Each row is followed by its class.
-.05	.18	.21	.11	.00	-.15	-.04	.08	-.08	-.04	-.18	.08	.22	.49	.01	.15	.38	-.31	-.02	-.07	.18	-.46	.35	-.40	-.05	-.04	-.33	.19	-.08	.03	.14	.01	.10	.20	-.20	.81	.14	-.16	-.53	.01	.38	.07	-.15	.08	.05	-.25	-.02	-.11 -> K
.00	-.06	-.16	.09	-.05	-.17	.00	-.19	-.23	.02	.15	.01	.26	.32	-.06	-.07	.47	.01	.04	-.09	-.06	-.61	.17	-.60	-.05	-.08	-.05	-.07	.08	.10	-.41	.06	.06	-.15	-.15	-.44	.04	.06	-.53	.04	-.51	-.43	-.26	-.11	-.08	.07	-.09	-.08 -> K
.20	.06	.22	.05	-.12	.08	-.19	.15	.19	.29	.03	.05	-.07	.02	.01	-.10	-.53	.03	-.14	.08	-.14	.12	.12	.08	.00	-.04	.26	.03	.01	-.05	.01	.08	.02	-.01	.07	.04	.03	-.02	-.73	.12	.61	-.24	.04	.10	.16	-.17	.05	.03 -> W
.30	.00	.13	.09	-.21	.10	-.23	.02	.20	.24	-.13	.03	-.06	.17	-.06	.02	-.68	-.02	-.12	.05	-.29	.00	.18	.08	.01	-.08	.19	.14	.05	.02	-.03	.02	.05	.15	-.08	-.14	.01	-.03	-.87	.17	.67	-.02	.01	.16	.10	-.12	-.10	-.05 -> W
.25	.05	.07	.08	-.19	.13	-.14	.10	.17	.15	.02	-.08	-.18	-.10	.00	.02	-.79	.10	-.08	.11	-.15	.10	.03	.42	.03	-.09	.26	.14	.06	-.07	.15	.06	-.02	-.09	.15	-.02	-.03	.00	-.58	.15	.55	-.03	.03	.11	.09	-.13	.00	.06 -> W
.07	.00	.04	-.02	-.04	.04	-.04	.13	.11	.00	-.07	-.10	-.10	-.11	.00	.07	-.21	.02	.01	.07	.09	.02	.00	.40	-.02	-.04	.07	.18	.04	-.05	.21	.04	-.01	-.03	.04	.31	.02	.05	-.01	.00	.18	.17	-.01	.08	.07	-.05	-.01	.07 -> W
.16	.06	.20	-.03	-.15	.12	-.19	.17	.15	.31	.02	-.01	-.10	-.06	-.04	-.26	-.41	-.01	-.10	.09	-.09	.26	-.01	.17	.03	-.05	.35	-.12	.12	-.10	-.05	.04	.01	-.03	-.01	.05	.09	-.06	-.55	.07	.60	-.35	.06	.14	.19	-.14	.05	.12 -> W
.19	.03	.23	.07	-.12	.11	-.12	.07	.18	.21	-.12	.08	-.16	-.01	-.07	-.05	-.69	.03	-.15	.10	-.17	.29	-.02	.26	.02	-.11	.15	.07	.04	-.02	.06	.04	-.01	.09	.00	.04	.05	-.02	-.55	.14	.71	.03	.11	.18	.12	-.13	.05	.00 -> W
.20	.00	.05	.07	-.19	.12	-.12	.08	.15	.20	.02	-.05	-.06	.10	-.05	-.08	-.46	.06	-.11	.03	-.14	.02	.04	.23	.00	-.05	.22	.06	.07	-.05	-.06	-.01	-.01	-.06	.05	-.13	-.03	.04	-.59	.13	.35	-.15	-.07	.10	.17	-.06	.04	.04 -> W
.16	-.02	.08	.03	-.12	.12	-.13	.13	.12	.12	.03	.03	-.17	-.04	-.04	-.06	-.59	.09	-.11	.07	-.18	.14	.06	.22	.04	.03	.19	.04	.09	-.03	-.07	.03	-.01	-.05	.05	-.22	-.03	-.08	-.61	.14	.42	-.21	.04	.09	.09	-.10	.01	.06 -> W
.01	.18	.22	.10	-.05	-.11	-.10	.14	-.04	-.04	-.11	.07	.23	.40	.01	.21	.08	-.21	-.10	-.04	.10	-.35	.29	-.25	-.08	-.03	-.21	.20	.04	-.06	.21	.02	.09	.07	-.04	.72	.07	-.13	-.59	.05	.61	.04	-.09	.10	.03	-.22	-.02	-.09 -> K
.04	.02	.09	.02	-.03	.02	.01	.03	.11	-.07	-.20	.05	.01	.15	.00	.24	-.23	-.09	-.08	.04	.00	-.03	.10	.08	.02	.09	-.23	.27	-.06	.02	.36	.03	.06	.10	-.06	.46	.07	-.07	-.15	.02	.46	.36	.00	.13	.02	-.10	.07	-.10 -> K
.34	.00	.11	.07	-.21	.12	-.13	.14	.27	.25	-.07	-.11	-.24	-.06	-.04	-.08	-.81	.07	-.08	.10	-.14	.21	.07	.48	.10	-.09	.42	.17	.07	-.08	.01	.04	.00	-.06	-.01	-.07	.00	-.01	-.73	.13	.64	-.07	.04	.16	.22	-.10	.05	.05 -> W
.18	-.01	.16	.05	-.02	.11	-.18	.19	.15	.11	-.03	-.11	-.13	-.07	.01	-.01	-.54	.03	-.04	.14	-.04	.13	.07	.43	-.04	-.07	.17	.18	.07	-.07	.20	.03	-.07	-.10	.12	.29	.00	-.07	-.43	.11	.61	.01	.12	.23	.15	-.08	.06	.01 -> W

Each row is followed by its class.
.08	.00	-.06	-.10	-.02	.03	-.06	.01	-.10	-.09	-.05	.06	.05	-.07	.04	-.10	.15	-.08	-.02	-.05	-.01	-.04	-.04	-.04	-.09	.09	.07	-.05	.05	.07	-.01	.21	-.02	-.04	-.11	.07	.12	-.16	-.03	.13	.00	-.14	.14	-.13	-.01	.08	.07	-.07 -> gonol
.01	-.03	-.04	-.05	-.02	-.04	-.02	-.04	-.08	-.02	.07	.08	.06	.01	-.06	-.03	.04	-.10	.01	-.10	-.04	-.01	.02	.01	.00	.03	.02	-.03	.02	-.04	.06	-.07	-.03	-.05	-.04	-.03	.08	.02	-.03	-.01	.10	-.09	.03	.06	.04	.13	-.03	-.05 -> gonol
.01	.09	.08	.04	-.01	.05	.06	.03	.08	.02	-.06	-.03	-.08	-.03	.08	.03	-.02	.16	-.06	.13	.11	.01	-.05	-.14	-.02	-.03	-.02	-.04	.04	.00	-.08	.08	.08	.08	.07	.02	-.12	-.02	.03	.05	-.08	.06	-.08	-.07	-.04	-.15	.05	.07 -> sas
-.01	.06	.08	.07	-.02	.04	.05	.03	.08	-.02	-.04	-.04	-.07	-.07	.05	.04	-.02	.10	-.03	.15	.12	-.02	-.04	-.02	-.03	.00	.00	.00	.01	.14	-.07	.09	.07	.09	.06	.05	-.13	-.01	.05	.01	-.07	.11	-.07	-.03	-.02	-.11	.09	.01 -> sas
.00	.08	.08	.01	-.02	.03	.03	.00	.04	.01	-.01	.01	-.05	-.04	.05	.03	-.03	.09	-.07	.09	.08	-.02	-.04	-.11	-.01	-.03	-.02	-.08	.00	.04	-.07	.05	.05	.04	.04	.01	-.11	.03	.02	.06	-.04	.03	-.11	-.02	-.03	-.09	.07	.04 -> sas
.12	.12	.05	-.03	-.03	.10	.01	.07	.01	-.04	-.16	-.02	-.05	-.10	.22	-.05	.14	.20	-.10	.14	.13	-.01	-.09	-.27	-.16	.01	.03	-.12	.05	.08	-.14	.34	.05	.07	-.02	.11	-.04	-.24	.02	.27	-.19	-.05	.07	-.30	-.09	-.15	.16	.03 -> zut
-.09	-.09	-.01	.10	.06	-.03	.00	.05	.14	.07	-.02	-.16	-.05	.06	-.07	.09	-.15	.04	.10	.03	-.07	.03	.06	.21	.11	-.05	-.05	.16	-.08	.01	.07	-.11	-.01	.07	.07	-.02	-.05	.12	.07	-.23	-.04	.18	-.09	.10	.01	-.12	-.08	.06 -> sas
-.03	-.10	-.04	.10	.06	.00	-.04	.16	.17	.02	-.13	-.20	-.06	.00	.01	.07	-.06	.10	.11	.07	-.09	.02	.04	.26	.06	.00	-.01	.21	-.05	.15	.09	.08	-.02	.17	.03	.05	-.03	.01	.10	-.14	-.13	.25	.06	-.06	.00	-.18	-.04	.05 -> sas
.07	.05	-.01	-.03	-.04	.05	-.01	.07	-.04	-.09	-.10	.04	.04	-.11	.09	-.06	.14	.01	-.05	.04	.09	-.03	-.04	-.06	-.09	.07	.08	-.07	.06	.15	-.05	.24	.03	.00	-.05	.08	.02	-.16	-.02	.15	-.05	-.04	.11	-.18	-.03	.00	.16	-.04 -> zut
-.01	-.02	.07	.04	-.01	.02	.03	-.04	-.04	-.02	.03	.07	.00	-.08	-.05	.00	.00	-.04	-.07	.07	.13	.00	-.05	.00	-.02	.03	.04	-.07	.03	.14	-.02	.06	.06	-.01	.02	-.01	-.10	.02	-.04	.01	.06	.01	-.06	.02	.00	.04	.10	-.08 -> gonol
.00	.04	.02	-.04	-.05	-.02	.02	-.11	-.14	-.04	.10	.15	.05	-.05	-.05	-.06	.06	-.14	-.07	-.02	.07	-.05	-.03	-.07	-.04	.04	.05	-.11	.05	.03	-.01	-.02	.02	-.07	-.04	-.01	.05	.01	-.08	.07	.14	-.14	-.02	.05	.23	.16	.05	-.08 -> gonol
-.12	-.05	.06	.13	.02	-.05	.10	-.01	.11	.10	.08	-.08	-.04	.07	-.12	.12	-.21	-.02	.05	.02	.01	.01	.06	.18	.15	-.08	-.05	.10	-.07	-.02	.06	-.25	.01	.03	.12	-.08	-.10	.24	.03	-.26	.07	.17	-.16	.23	.04	-.04	-.09	.06 -> sas
-.01	.03	.04	.01	-.01	.02	.03	-.03	.00	-.01	.03	.03	.00	-.04	-.01	.00	.00	.00	-.07	.04	.07	-.02	-.03	-.01	-.01	.00	.02	-.02	.00	.05	.00	.03	.04	.01	.02	.00	-.05	.02	.00	.00	.01	.03	-.01	.00	-.01	.00	.03	-.01 -> gonol
-.02	-.12	-.12	-.05	.02	-.08	-.06	-.06	-.15	-.01	.09	.07	.11	.06	-.15	-.03	.02	-.23	.05	-.19	-.14	-.01	.07	.18	.05	.07	.03	.06	.00	-.07	.15	-.19	-.09	-.12	-.07	-.08	.17	.09	-.05	-.12	.17	-.10	.07	.15	.08	.22	-.10	-.06 -> gonol
.02	.08	.09	.06	.00	.05	.06	.04	.09	.00	-.05	-.05	-.08	-.04	.08	.04	-.02	.14	-.05	.16	.11	-.01	-.04	-.10	-.03	-.03	-.01	-.03	.00	.09	-.07	.11	.07	.09	.06	.02	-.13	-.02	.03	.04	-.08	.09	-.07	-.09	-.06	-.15	.08	.06 -> sas
.13	.04	-.08	-.19	-.06	.02	-.08	-.05	-.21	-.10	-.01	.16	.12	-.04	.09	-.16	.24	-.09	-.07	-.15	-.05	-.02	-.04	-.22	-.13	.09	.07	-.14	.10	-.10	-.04	.16	-.04	-.10	-.16	.04	.21	-.24	-.06	.29	.02	-.30	.19	-.18	-.02	.18	.04	-.10 -> gonol
-.01	.04	.03	.01	-.02	.02	.02	.00	-.03	-.02	.01	.06	.01	-.05	.02	-.02	.02	-.03	-.04	.05	.08	-.03	-.04	-.02	-.03	.03	.03	-.06	.02	.08	-.02	.05	.04	-.01	.01	.00	-.04	-.01	-.04	.02	.03	-.01	-.02	-.02	-.01	.03	.06	-.03 -> gonol
